Here is a tiny trained network, its code and every weight. The questions are about switching its units off for an input and a target symbol, where a switched-off unit gives its printed mean instead of its output.

import numpy as np


def w(rows, s, z=0):
    codes = np.array(rows[::2]) - 128.0
    scale = np.full(codes.shape[1], s)
    scale[-1] = z or s
    return codes * scale


def f(y):
    return np.maximum(y, 0)


def softmax(a):
    e = np.exp(a - a.max(-1, keepdims=True))
    return e / e.sum(-1, keepdims=True)


def log_softmax(a):
    a = a - a.max(-1, keepdims=True)
    return a - np.log(np.exp(a).sum(-1, keepdims=True))


def net(x, mask):
    ids = ['ΔΣΦαβγεζηθλμξπτψ'.index(c) for c in x.split()]
    T = len(ids)
    res = E[ids] + P[:T]
    u = 0
    for l in range(2):
        q, k, v = (res @ M[l].T for M in (Q, K, V))
        z = softmax(np.where(np.tri(T) > 0, q @ k.T / 3**0.5, -1e9)) @ v
        res = res + np.where(mask[u], z, O[l][:, -1]) @ O[l][:, :-1]
        u += 1
        y = f(res @ A[l][:, :-1].T + A[l][:, -1])
        res = res + np.where(mask[u : u + 8], y, B[l][:, -1]) @ B[l][:, :-1]
        u += 8
    return log_softmax(res[-1] @ U[:, :-1].T + U[:, -1])


Q, K, V, O, A, B = {}, {}, {}, {}, {}, {}
E = w([
[158,152,99,55,156,110,89,112,232,110],'Δ',
[163,110,100,131,112,190,182,123,132,144],'Σ',
[126,162,84,116,203,8,157,177,136,116],'Φ',
[167,133,148,75,65,136,183,163,127,156],'α',
[133,118,144,114,92,162,118,131,134,142],'β',
[170,103,122,107,102,155,138,144,156,155],'γ',
[209,152,157,180,147,131,114,119,130,159],'ε',
[125,114,49,127,129,119,121,99,133,50],'ζ',
[130,111,188,137,129,78,144,186,92,122],'η',
[147,178,156,169,123,63,193,99,101,148],'θ',
[148,110,149,102,87,123,84,5,126,136],'λ',
[110,119,91,97,76,176,149,103,50,131],'μ',
[145,136,161,89,171,128,158,176,99,82],'ξ',
[118,148,131,151,135,188,158,89,163,50],'π',
[77,150,148,103,60,152,95,132,77,141],'τ',
[52,150,180,65,201,90,185,45,134,102],'ψ',
],0.023)
P = w([
[66,9,91,185,100,76,92,142,159,153],'0',
[107,121,100,160,110,99,114,159,156,134],'1',
[109,146,108,152,107,107,127,159,139,123],'2',
[122,169,119,144,118,121,138,143,120,116],'3',
[126,192,123,128,140,122,145,127,99,108],'4',
[116,199,125,133,151,141,142,112,80,99],'5',
[128,225,132,122,145,147,158,115,65,98],'6',
],0.015)
Q[0] = w([
[29,115,101,161,123,197,153,170,182,81],'0.h1',
[87,80,78,99,89,123,132,157,144,210],'0.h1',
[119,78,186,107,116,188,144,124,101,247],'0.h1',
],0.011)
K[0] = w([
[58,115,159,117,119,120,118,139,134,125],'0.h1',
[125,9,105,158,130,127,142,121,138,151],'0.h1',
[130,106,62,139,123,111,135,161,222,179],'0.h1',
],0.012)
V[0] = w([
[94,92,208,116,129,182,129,223,166,76],'0.h1',
[49,160,229,183,48,99,108,128,102,154],'0.h1',
[204,132,129,254,162,92,130,91,167,122],'0.h1',
],0.0077)
O[0] = w([
[123,26,192,107,231,204,141,131,148,39,139],'0.h1',
[223,159,182,184,68,5,151,103,40,57,200],'0.h1',
[103,237,255,213,132,195,1,129,118,89,251],'0.h1',
],0.0084,0.0021)
A[0] = w([
[87,115,166,200,183,109,182,169,167,144,19],'0.n1',
[151,206,174,79,163,96,190,184,177,189,95],'0.n2',
[119,163,114,149,144,66,132,44,113,11,253],'0.n3',
[160,98,61,61,87,113,61,82,155,78,213],'0.n4',
[89,104,144,149,83,167,230,124,105,168,129],'0.n5',
[111,169,239,73,52,171,137,140,71,106,52],'0.n6',
[123,86,196,130,2,245,107,105,116,163,202],'0.n7',
[46,96,115,66,69,179,74,201,113,107,130],'0.n8',
],0.0072,0.0016)
B[0] = w([
[93,155,153,89,146,118,47,112,111,110,165],'0.n1',
[103,128,130,158,149,181,73,68,123,80,191],'0.n2',
[110,183,181,71,66,164,149,199,182,149,251],'0.n3',
[70,106,131,69,162,63,135,159,2,153,166],'0.n4',
[114,114,113,85,89,136,61,161,203,200,151],'0.n5',
[123,71,97,174,192,139,181,128,116,107,186],'0.n6',
[236,119,21,112,127,59,110,111,183,87,173],'0.n7',
[149,89,172,39,66,188,201,120,111,173,161],'0.n8',
],0.008,0.012)
Q[1] = w([
[220,36,161,217,99,118,120,68,68,233],'1.h1',
[95,44,108,128,3,78,24,89,221,48],'1.h1',
[118,242,142,49,214,80,106,46,86,126],'1.h1',
],0.0065)
K[1] = w([
[187,110,110,142,119,90,38,215,131,184],'1.h1',
[57,72,146,162,78,96,116,2,143,102],'1.h1',
[145,226,110,102,128,184,175,108,36,126],'1.h1',
],0.0087)
V[1] = w([
[192,69,86,180,58,160,161,160,30,134],'1.h1',
[109,135,2,202,99,174,194,113,203,83],'1.h1',
[92,142,31,105,111,117,57,181,47,110],'1.h1',
],0.0068)
O[1] = w([
[134,152,95,138,95,208,102,208,129,71,2],'1.h1',
[107,68,166,110,66,58,88,126,176,83,80],'1.h1',
[129,144,111,61,118,154,78,122,4,124,155],'1.h1',
],0.012,0.0066)
A[1] = w([
[114,91,55,37,178,83,112,131,146,87,102],'1.n1',
[47,193,98,91,103,128,18,151,161,112,3],'1.n2',
[86,121,135,184,85,225,130,212,184,171,196],'1.n3',
[159,51,90,107,160,149,214,102,86,39,104],'1.n4',
[115,182,145,163,173,110,168,165,98,101,129],'1.n5',
[146,156,199,174,185,97,55,152,111,124,11],'1.n6',
[44,176,114,51,219,51,176,115,149,130,28],'1.n7',
[209,2,96,186,95,117,170,82,139,111,9],'1.n8',
],0.0067,0.0039)
B[1] = w([
[36,181,47,247,128,131,112,219,214,97,195],'1.n1',
[61,181,139,191,75,95,178,42,101,139,171],'1.n2',
[117,135,125,52,174,68,103,172,56,110,161],'1.n3',
[177,230,138,214,165,120,187,104,245,167,168],'1.n4',
[51,33,82,5,121,170,79,78,187,160,197],'1.n5',
[188,76,172,59,84,210,126,130,150,153,177],'1.n6',
[216,6,123,216,69,207,113,181,95,100,254],'1.n7',
[182,84,156,254,118,120,131,118,56,213,142],'1.n8',
],0.0056,0.014)
U = w([
[82,105,105,83,130,159,105,159,177,232,61],'Δ',
[140,99,93,73,87,165,87,116,148,126,107],'Σ',
[96,119,131,233,166,111,113,124,68,192,169],'Φ',
[176,83,101,178,119,128,113,164,80,83,134],'α',
[143,102,100,100,134,105,81,183,143,142,139],'β',
[159,122,106,188,138,131,120,118,88,96,136],'γ',
[192,109,167,179,54,255,65,118,98,137,50],'ε',
[47,117,113,163,72,236,92,116,106,83,71],'ζ',
[168,66,211,38,136,143,129,193,33,81,224],'η',
[84,200,151,146,112,104,139,208,174,253,98],'θ',
[174,158,85,31,147,14,109,60,112,124,254],'λ',
[140,165,80,192,130,69,129,171,112,98,110],'μ',
[98,157,87,193,216,164,162,161,136,121,169],'ξ',
[82,71,130,114,48,144,80,138,194,85,175],'π',
[182,120,91,52,103,58,155,229,160,144,78],'τ',
[155,93,105,200,81,92,193,138,123,187,89],'ψ',
],0.0056,0.004)

Each question gives the input, a string of symbols that net reads in full, and the target symbol t.
The units are the heads (3 rows each of Q, K, V and O) and the neurons (one row each of A and B). Each row of codes is followed by its name. A weight is (code - 128) times the scale printed after its matrix; where a second scale follows, it is the last column's (O, A, B and U).
mask holds one flag per unit, layer by layer, with each layer's heads first. A switched-off unit (its flag False) gives its mean, the last column of its rows in O or B, instead of its output. The means were averaged over made-up inputs and are rounded, as every weight is.
A unit's drop is (log p(t) with every unit on - log p(t) with that unit switched off) / (log p(t) with every unit on - log p(t) with every unit switched off).
The circuit of an input: a set's keep is (log p(t) with only the set's units on - log p(t) with every unit switched off) / (log p(t) with every unit on - log p(t) with every unit switched off). Starting from the 12 units with the biggest drops (on a tie, the unit counted first), units are removed one at a time, each time the one whose removal leaves the highest keep (on an exact tie, the one counted first), for as long as the keep stays at least 0.8.
units of the circuit, in order: the units of the circuit, biggest drop first
unit that matters most: the unit with the biggest drop
top k neurons: the k neurons with the biggest drops, biggest first
top k neurons in layer l: the k neurons of layer l with the biggest drops, biggest first
input β ε η Φ ζ Φ γ, target λ: units of the circuit, in order -> (1.n7, 1.h1, 0.n3)
input π π θ α, target ψ: top 3 neurons -> (1.n8, 0.n6, 0.n7)
input Δ Φ Δ γ, target Δ: units of the circuit, in order -> (0.h1)
input Σ α η ε ζ, target η: top 2 neurons -> (0.n3, 0.n4)
input ε Σ Φ ε ε Φ Φ, target ε: top 2 neurons -> (1.n7, 1.n6)
input Φ Φ ψ, target ψ: units of the circuit, in order -> (1.h1, 1.n7)
input η Δ Φ Φ Φ, target Φ: top 3 neurons in layer 1 -> (1.n7, 1.n2, 1.n1)
input Φ η τ Φ, target τ: units of the circuit, in order -> (0.h1, 0.n3)
input Σ θ λ Φ Φ α ζ, target ζ: units of the circuit, in order -> (1.h1, 0.h1, 1.n1, 0.n4)
input α Φ π ξ ξ Δ, target ξ: units of the circuit, in order -> (0.h1, 1.n1, 1.n4, 0.n3)
input Φ γ ζ γ λ, target λ: units of the circuit, in order -> (1.n7, 0.n7)
input ξ Φ λ Φ, target λ: units of the circuit, in order -> (0.h1, 1.h1)
input μ Σ α η Φ, target η: top 2 neurons -> (1.n7, 0.n3)
input ζ Δ ζ λ ζ, target λ: top 2 neurons in layer 1 -> (1.n7, 1.n2)
input ε Φ ζ, target ζ: units of the circuit, in order -> (1.h1, 0.n4, 1.n2, 1.n1)
input η η π β, target ξ: top 2 neurons in layer 0 -> (0.n6, 0.n1)
input η Δ ξ γ, target ξ: units of the circuit, in order -> (1.h1, 0.h1, 0.n3, 1.n7)
input η Φ ζ Σ ε μ Φ, target μ: top neuron in layer 0 -> (0.n2)
input ε π Φ π ψ, target ψ: units of the circuit, in order -> (1.n7, 1.h1)
input Φ θ ξ ζ, target ξ: units of the circuit, in order -> (0.h1, 1.n4)
input Φ Δ Φ ξ, target ξ: units of the circuit, in order -> (0.h1, 1.n4, 0.n3)
input π ξ ψ Φ Δ, target ψ: top 2 neurons -> (1.n7, 0.n3)
input Φ Φ Σ π λ, target λ: top 2 neurons -> (0.n7, 1.n7)
input μ π ζ π ζ, target π: unit that matters most -> 1.h1
input Φ Φ ξ ζ, target ξ: top 2 neurons in layer 1 -> (1.n4, 1.n1)
